Below is a small trained network, with its code and all its weights. Each question gives an input and a target symbol and asks what happens when units are switched off, that is, made to give their printed mean instead of their output.

import numpy as np


def w(rows, s, z=0):
    codes = np.array(rows[::2]) - 128.0
    scale = np.full(codes.shape[1], s)
    scale[-1] = z or s
    return codes * scale


def f(y):
    return np.maximum(y, 0)


def softmax(a):
    e = np.exp(a - a.max(-1, keepdims=True))
    return e / e.sum(-1, keepdims=True)


def log_softmax(a):
    a = a - a.max(-1, keepdims=True)
    return a - np.log(np.exp(a).sum(-1, keepdims=True))


def net(x, mask):
    ids = ['αγδεθλξψω'.index(c) for c in x.split()]
    T = len(ids)
    res = E[ids] + P[:T]
    r = res
    for j in range(2):
        rows = slice(3 * j, 3 * j + 3)
        q, k, v = (r @ M[0][rows].T for M in (Q, K, V))
        z = softmax(np.where(np.tri(T) > 0, q @ k.T / 3**0.5, -1e9)) @ v
        o = O[0][rows]
        res = res + np.where(mask[j], z, o[:, -1]) @ o[:, :-1]
    y = f(res @ A[0][:, :-1].T + A[0][:, -1])
    res = res + np.where(mask[2:18], y, B[0][:, -1]) @ B[0][:, :-1]
    return log_softmax(res[-1] @ U[:, :-1].T + U[:, -1])


Q, K, V, O, A, B = {}, {}, {}, {}, {}, {}
E = w([
[114,156,140,122],'α',
[106,135,233,140],'γ',
[84,166,142,121],'δ',
[72,186,183,143],'ε',
[93,251,65,115],'θ',
[74,120,44,207],'λ',
[9,91,80,45],'ξ',
[211,201,168,116],'ψ',
[189,92,84,74],'ω',
],0.019)
P = w([
[107,111,170,203],'0',
[129,114,143,190],'1',
[139,133,134,173],'2',
[142,146,135,152],'3',
[133,148,142,112],'4',
[115,174,130,75],'5',
[111,181,129,47],'6',
[107,180,115,28],'7',
[95,192,91,1],'8',
[90,162,74,59],'9',
[91,136,79,96],'10',
],0.0082)
Q[0] = w([
[215,99,126,143],'h1',
[56,181,176,203],'h1',
[100,117,168,99],'h1',
[174,56,83,128],'h2',
[150,165,164,2],'h2',
[146,129,167,106],'h2',
],0.0091)
K[0] = w([
[166,176,211,255],'h1',
[199,159,80,63],'h1',
[99,213,105,116],'h1',
[57,102,171,166],'h2',
[177,154,183,39],'h2',
[96,171,128,123],'h2',
],0.0086)
V[0] = w([
[173,172,84,157],'h1',
[115,171,84,146],'h1',
[106,142,238,218],'h1',
[206,164,177,1],'h2',
[136,69,63,140],'h2',
[86,57,114,150],'h2',
],0.01)
O[0] = w([
[157,215,44,180,41],'h1',
[106,159,89,113,176],'h1',
[79,85,87,202,2],'h1',
[152,85,121,255,216],'h2',
[191,138,123,126,30],'h2',
[127,146,180,60,38],'h2',
],0.0091,0.0028)
A[0] = w([
[127,123,182,165,66],'n1',
[46,133,63,102,255],'n2',
[117,92,142,14,104],'n3',
[140,176,33,67,25],'n4',
[99,153,188,115,22],'n5',
[211,166,180,87,24],'n6',
[223,66,71,59,179],'n7',
[97,4,100,111,233],'n8',
[139,135,164,126,103],'n9',
[103,129,139,45,176],'n10',
[42,151,137,123,85],'n11',
[26,210,204,91,163],'n12',
[190,2,35,152,158],'n13',
[36,154,139,3,163],'n14',
[124,174,199,108,149],'n15',
[65,148,157,128,142],'n16',
],0.0079,0.003)
B[0] = w([
[134,111,217,87,146],'n1',
[169,186,129,121,205],'n2',
[177,101,203,253,192],'n3',
[145,142,161,168,164],'n4',
[63,94,159,79,159],'n5',
[125,96,128,161,151],'n6',
[52,215,183,128,161],'n7',
[232,230,232,152,181],'n8',
[89,6,65,149,139],'n9',
[192,67,125,147,192],'n10',
[66,84,109,150,175],'n11',
[115,104,62,88,253],'n12',
[91,163,178,34,173],'n13',
[180,78,71,140,247],'n14',
[101,127,144,40,184],'n15',
[91,103,89,57,177],'n16',
],0.0053,0.012)
U = w([
[129,123,82,107,93],'α',
[87,117,162,103,64],'γ',
[107,111,62,88,52],'δ',
[41,127,86,74,168],'ε',
[122,214,54,69,11],'θ',
[144,112,1,46,78],'λ',
[174,66,109,52,103],'ξ',
[172,92,71,192,186],'ψ',
[223,230,207,67,253],'ω',
],0.0068,0.0037)

Each question gives the input, a string of symbols that net reads in full, and the target symbol t.
The units are the heads (3 rows each of Q, K, V and O) and the neurons (one row each of A and B). Each row of codes is followed by its name. A weight is (code - 128) times the scale printed after its matrix; where a second scale follows, it is the last column's (O, A, B and U).
mask holds one flag per unit, heads first, then neurons. A switched-off unit (its flag False) gives its mean, the last column of its rows in O or B, instead of its output. The means were averaged over made-up inputs and are rounded, as every weight is.
A unit's drop is (log p(t) with every unit on - log p(t) with that unit switched off) / (log p(t) with every unit on - log p(t) with every unit switched off).
The circuit of an input: a set's keep is (log p(t) with only the set's units on - log p(t) with every unit switched off) / (log p(t) with every unit on - log p(t) with every unit switched off). Starting from the 12 units with the biggest drops (on a tie, the unit counted first), units are removed one at a time, each time the one whose removal leaves the highest keep (on an exact tie, the one counted first), for as long as the keep stays at least 0.8.
circuit, biggest first: the units of the circuit, biggest drop first
most important unit: the unit with the biggest drop
k most important neurons: the k neurons with the biggest drops, biggest first
drop when u is switched off: that unit's drop, to one decimal
input δ ξ γ, target ξ: most important unit => h2
input ε ε ψ λ γ, target ψ: circuit, biggest first => (h1, h2)
input ω ψ ε ε ω θ ε ε ω δ λ, target ω: circuit, biggest first => (h1, h2)
input ε γ ω ε ε δ ξ, target ξ: 3 most important neurons => (n14, n10, n3)
input ε ε ξ ξ ε, target ξ: 2 most important neurons => (n14, n10)
input ω α α λ λ ω ξ ω, target ω: 2 most important neurons => (n12, n7)
input δ λ α ε ω λ ω ω ξ, target ω: circuit, biggest first => (h1, n3)
input ε ε δ λ γ γ λ ω γ γ ω, target ω: 3 most important neurons => (n8, n13, n12)
input λ λ γ ω ω ψ θ ω λ θ, target ω: 2 most important neurons => (n12, n14)
input λ ε δ, target λ: 2 most important neurons => (n14, n12)
input δ θ ε α γ, target ε: drop when h1 is switched off => 0.1
input ψ γ ξ ω ψ ψ ω ω θ λ, target ω: drop when n3 is switched off => 0.2
input ε ξ ξ ε γ, target ξ: drop when h1 is switched off => 0.3
input α ω ε γ ψ ω ω ω ω ω δ, target ω: circuit, biggest first => (h1)
